Below are the code and all the weights of a small trained network. Each question names an input and a target symbol and asks about switching units off, where a switched-off unit gives its printed mean instead of its output.

import numpy as np


def w(rows, s, z=0):
    codes = np.array(rows[::2]) - 128.0
    scale = np.full(codes.shape[1], s)
    scale[-1] = z or s
    return codes * scale


def f(y):
    return y / 2 * (1 + np.tanh(0.7978845608 * (y + 0.044715 * y**3)))


def softmax(a):
    e = np.exp(a - a.max(-1, keepdims=True))
    return e / e.sum(-1, keepdims=True)


def log_softmax(a):
    a = a - a.max(-1, keepdims=True)
    return a - np.log(np.exp(a).sum(-1, keepdims=True))


def net(x, mask):
    ids = ['ΓΛΠΣΦαβδεζηθμξω'.index(c) for c in x.split()]
    T = len(ids)
    res = E[ids] + P[:T]
    u = 0
    for l in range(2):
        r = res
        for j in range(2):
            rows = slice(2 * j, 2 * j + 2)
            q, k, v = (r @ M[l][rows].T for M in (Q, K, V))
            z = softmax(np.where(np.tri(T) > 0, q @ k.T / 2**0.5, -1e9)) @ v
            o = O[l][rows]
            res = res + np.where(mask[u + j], z, o[:, -1]) @ o[:, :-1]
        u += 2
        y = f(res @ A[l][:, :-1].T + A[l][:, -1])
        res = res + np.where(mask[u : u + 8], y, B[l][:, -1]) @ B[l][:, :-1]
        u += 8
    return log_softmax(res[-1] @ U[:, :-1].T + U[:, -1])


Q, K, V, O, A, B = {}, {}, {}, {}, {}, {}
E = w([
[144,87,42,101,81,152,174],'Γ',
[108,147,36,153,97,135,173],'Λ',
[152,111,207,130,111,154,85],'Π',
[176,172,177,169,98,185,136],'Σ',
[59,131,167,140,180,202,112],'Φ',
[173,124,102,163,251,165,98],'α',
[116,114,145,92,107,109,136],'β',
[106,84,105,22,154,125,104],'δ',
[131,122,223,143,184,173,152],'ε',
[147,129,184,100,130,122,187],'ζ',
[165,76,70,132,136,125,47],'η',
[158,112,134,104,120,112,166],'θ',
[76,131,151,83,129,116,125],'μ',
[166,76,160,129,153,189,84],'ξ',
[115,161,130,123,133,96,157],'ω',
],0.026)
P = w([
[53,59,192,223,108,100,229],'0',
[96,210,55,76,97,209,114],'1',
[87,209,27,59,87,230,111],'2',
[87,206,20,55,74,237,114],'3',
[92,213,8,53,76,254,112],'4',
[92,226,8,51,80,253,97],'5',
],0.0062)
Q[0] = w([
[165,70,150,103,153,201,107],'0.h1',
[159,52,176,210,147,128,88],'0.h1',
[147,96,181,252,166,102,67],'0.h2',
[136,111,133,113,51,12,131],'0.h2',
],0.012)
K[0] = w([
[119,123,103,161,70,176,163],'0.h1',
[112,157,91,80,115,190,123],'0.h1',
[152,220,103,67,106,173,108],'0.h2',
[183,130,156,88,169,8,98],'0.h2',
],0.014)
V[0] = w([
[165,213,160,186,179,91,105],'0.h1',
[108,163,62,254,84,217,182],'0.h1',
[243,122,122,128,194,73,157],'0.h2',
[107,117,68,208,140,118,164],'0.h2',
],0.0069)
O[0] = w([
[232,141,154,121,169,178,205,5],'0.h1',
[105,237,5,64,93,150,80,131],'0.h1',
[235,102,152,33,168,52,249,11],'0.h2',
[186,255,99,117,103,10,23,91],'0.h2',
],0.0057,0.0033)
A[0] = w([
[180,169,205,201,2,123,152,169],'0.n1',
[154,163,148,130,18,132,163,246],'0.n2',
[152,132,18,128,99,110,102,254],'0.n3',
[52,153,111,87,90,54,175,135],'0.n4',
[163,107,79,53,105,227,88,61],'0.n5',
[166,70,108,151,124,124,23,52],'0.n6',
[124,91,189,135,160,199,70,88],'0.n7',
[179,46,88,207,61,22,164,132],'0.n8',
],0.0083,0.0041)
B[0] = w([
[89,131,113,154,102,25,62,176],'0.n1',
[64,129,108,47,172,62,68,214],'0.n2',
[96,103,226,74,137,135,109,220],'0.n3',
[182,71,78,92,162,67,206,207],'0.n4',
[126,196,128,227,134,79,181,255],'0.n5',
[170,100,206,96,40,174,97,168],'0.n6',
[147,70,45,174,60,71,176,232],'0.n7',
[253,144,182,59,170,35,36,137],'0.n8',
],0.0079,0.0069)
Q[1] = w([
[183,135,132,169,161,186,92],'1.h1',
[127,165,127,235,129,164,67],'1.h1',
[157,145,113,74,92,77,103],'1.h2',
[166,155,160,252,120,174,7],'1.h2',
],0.013)
K[1] = w([
[146,195,121,142,141,163,106],'1.h1',
[91,237,96,160,78,176,73],'1.h1',
[138,109,107,121,113,45,73],'1.h2',
[87,250,80,153,86,223,64],'1.h2',
],0.012)
V[1] = w([
[145,40,55,125,171,78,70],'1.h1',
[94,48,51,77,122,252,83],'1.h1',
[217,160,2,33,97,112,108],'1.h2',
[49,136,66,165,179,111,149],'1.h2',
],0.0087)
O[1] = w([
[166,81,208,237,158,103,122,254],'1.h1',
[78,74,109,119,212,103,123,52],'1.h1',
[142,105,5,155,118,102,91,18],'1.h2',
[72,220,118,169,125,136,84,138],'1.h2',
],0.012,0.0073)
A[1] = w([
[100,89,211,59,154,116,114,55],'1.n1',
[93,136,73,199,114,147,48,107],'1.n2',
[203,177,139,32,104,189,132,73],'1.n3',
[105,52,157,234,172,253,189,1],'1.n4',
[132,186,79,51,53,88,86,6],'1.n5',
[66,198,44,94,180,83,142,138],'1.n6',
[82,220,238,45,152,83,24,102],'1.n7',
[188,101,96,158,106,50,174,59],'1.n8',
],0.0069,0.012)
B[1] = w([
[131,254,94,124,172,124,90,199],'1.n1',
[145,156,166,98,149,46,213,180],'1.n2',
[157,127,80,164,194,41,139,177],'1.n3',
[207,159,32,95,90,169,139,209],'1.n4',
[151,158,197,144,222,172,133,166],'1.n5',
[183,59,195,122,98,133,82,187],'1.n6',
[116,77,17,145,105,158,169,253],'1.n7',
[46,142,72,116,156,230,150,166],'1.n8',
],0.01,0.012)
U = w([
[113,100,60,167,166,86,132,95],'Γ',
[127,140,118,137,164,70,63,142],'Λ',
[148,152,190,105,170,255,157,81],'Π',
[151,127,190,60,143,184,35,213],'Σ',
[94,105,98,56,79,128,65,253],'Φ',
[153,146,61,83,179,166,76,126],'α',
[109,71,214,209,121,141,99,182],'β',
[153,118,128,232,245,160,118,90],'δ',
[111,152,67,103,167,120,173,30],'ε',
[151,111,136,87,100,82,184,129],'ζ',
[123,64,120,117,177,146,168,95],'η',
[167,73,78,179,90,190,131,105],'θ',
[44,133,111,187,158,161,135,183],'μ',
[76,127,181,91,234,124,135,153],'ξ',
[146,224,87,179,99,140,47,119],'ω',
],0.0078,0.0083)

Each question gives the input, a string of symbols that net reads in full, and the target symbol t.
The units are the heads (2 rows each of Q, K, V and O) and the neurons (one row each of A and B). Each row of codes is followed by its name. A weight is (code - 128) times the scale printed after its matrix; where a second scale follows, it is the last column's (O, A, B and U).
mask holds one flag per unit, layer by layer, with each layer's heads first. A switched-off unit (its flag False) gives its mean, the last column of its rows in O or B, instead of its output. The means were averaged over made-up inputs and are rounded, as every weight is.
A unit's drop is (log p(t) with every unit on - log p(t) with that unit switched off) / (log p(t) with every unit on - log p(t) with every unit switched off).
The circuit of an input: a set's keep is (log p(t) with only the set's units on - log p(t) with every unit switched off) / (log p(t) with every unit on - log p(t) with every unit switched off). Starting from the 12 units with the biggest drops (on a tie, the unit counted first), units are removed one at a time, each time the one whose removal leaves the highest keep (on an exact tie, the one counted first), for as long as the keep stays at least 0.8.
circuit, biggest first: the units of the circuit, biggest drop first
most important unit: the unit with the biggest drop
k most important neurons: the k neurons with the biggest drops, biggest first
top k neurons in layer l: the k neurons of layer l with the biggest drops, biggest first
which heads matter: for each layer, one digit per head in row order, 1 if its drop is at least 0.15 and else 0, layers parted by /
input δ Γ α β Λ, target δ: circuit, biggest first -> 1.h1; 0.h1
input ζ β ξ, target θ: which heads matter -> 00 / 00
input Λ ζ ζ ζ δ, target Λ: 4 most important neurons -> 0.n4; 0.n5; 1.n2; 0.n3
input ζ Λ ζ Σ η, target ω: most important unit -> 0.n5
input Λ ζ θ ζ Π, target α: top 3 neurons in layer 1 -> 1.n5; 1.n7; 1.n3
input θ Σ Λ ζ δ, target θ: circuit, biggest first -> 1.h2; 0.n8; 1.h1; 0.h2
input ε ζ Σ Γ θ ω, target ε: which heads matter -> 00 / 11
input ζ δ θ, target ζ: 2 most important neurons -> 1.n3; 0.n7
input μ ζ Φ ζ ξ, target μ: circuit, biggest first -> 1.h2; 0.h2; 1.n7
input ω ξ δ, target ω: circuit, biggest first -> 0.n4; 1.h1; 1.h2
input Σ ε β Σ ζ δ, target Σ: which heads matter -> 10 / 11
input μ μ Φ ξ ω, target μ: which heads matter -> 11 / 01
input ξ α ω, target ξ: which heads matter -> 00 / 10
input β β μ Π Π ζ, target β: which heads matter -> 10 / 10
input ζ Φ β, target ζ: circuit, biggest first -> 1.h1; 0.h2; 1.n3; 1.h2
input θ θ ξ μ, target θ: circuit, biggest first -> 1.h2; 0.n8; 1.h1; 0.h2
input ζ ζ η ζ μ, target ζ: 2 most important neurons -> 1.n3; 0.n8
input Σ ζ ζ δ μ, target Σ: most important neuron -> 1.n6
input η ζ μ Λ Λ, target η: top 3 neurons in layer 0 -> 0.n8; 0.n3; 0.n6
input ω Φ ξ α ω, target ω: which heads matter -> 01 / 11
input ε Π Λ ε ξ, target α: top 2 neurons in layer 0 -> 0.n3; 0.n6
input Λ ξ θ, target Λ: which heads matter -> 10 / 01
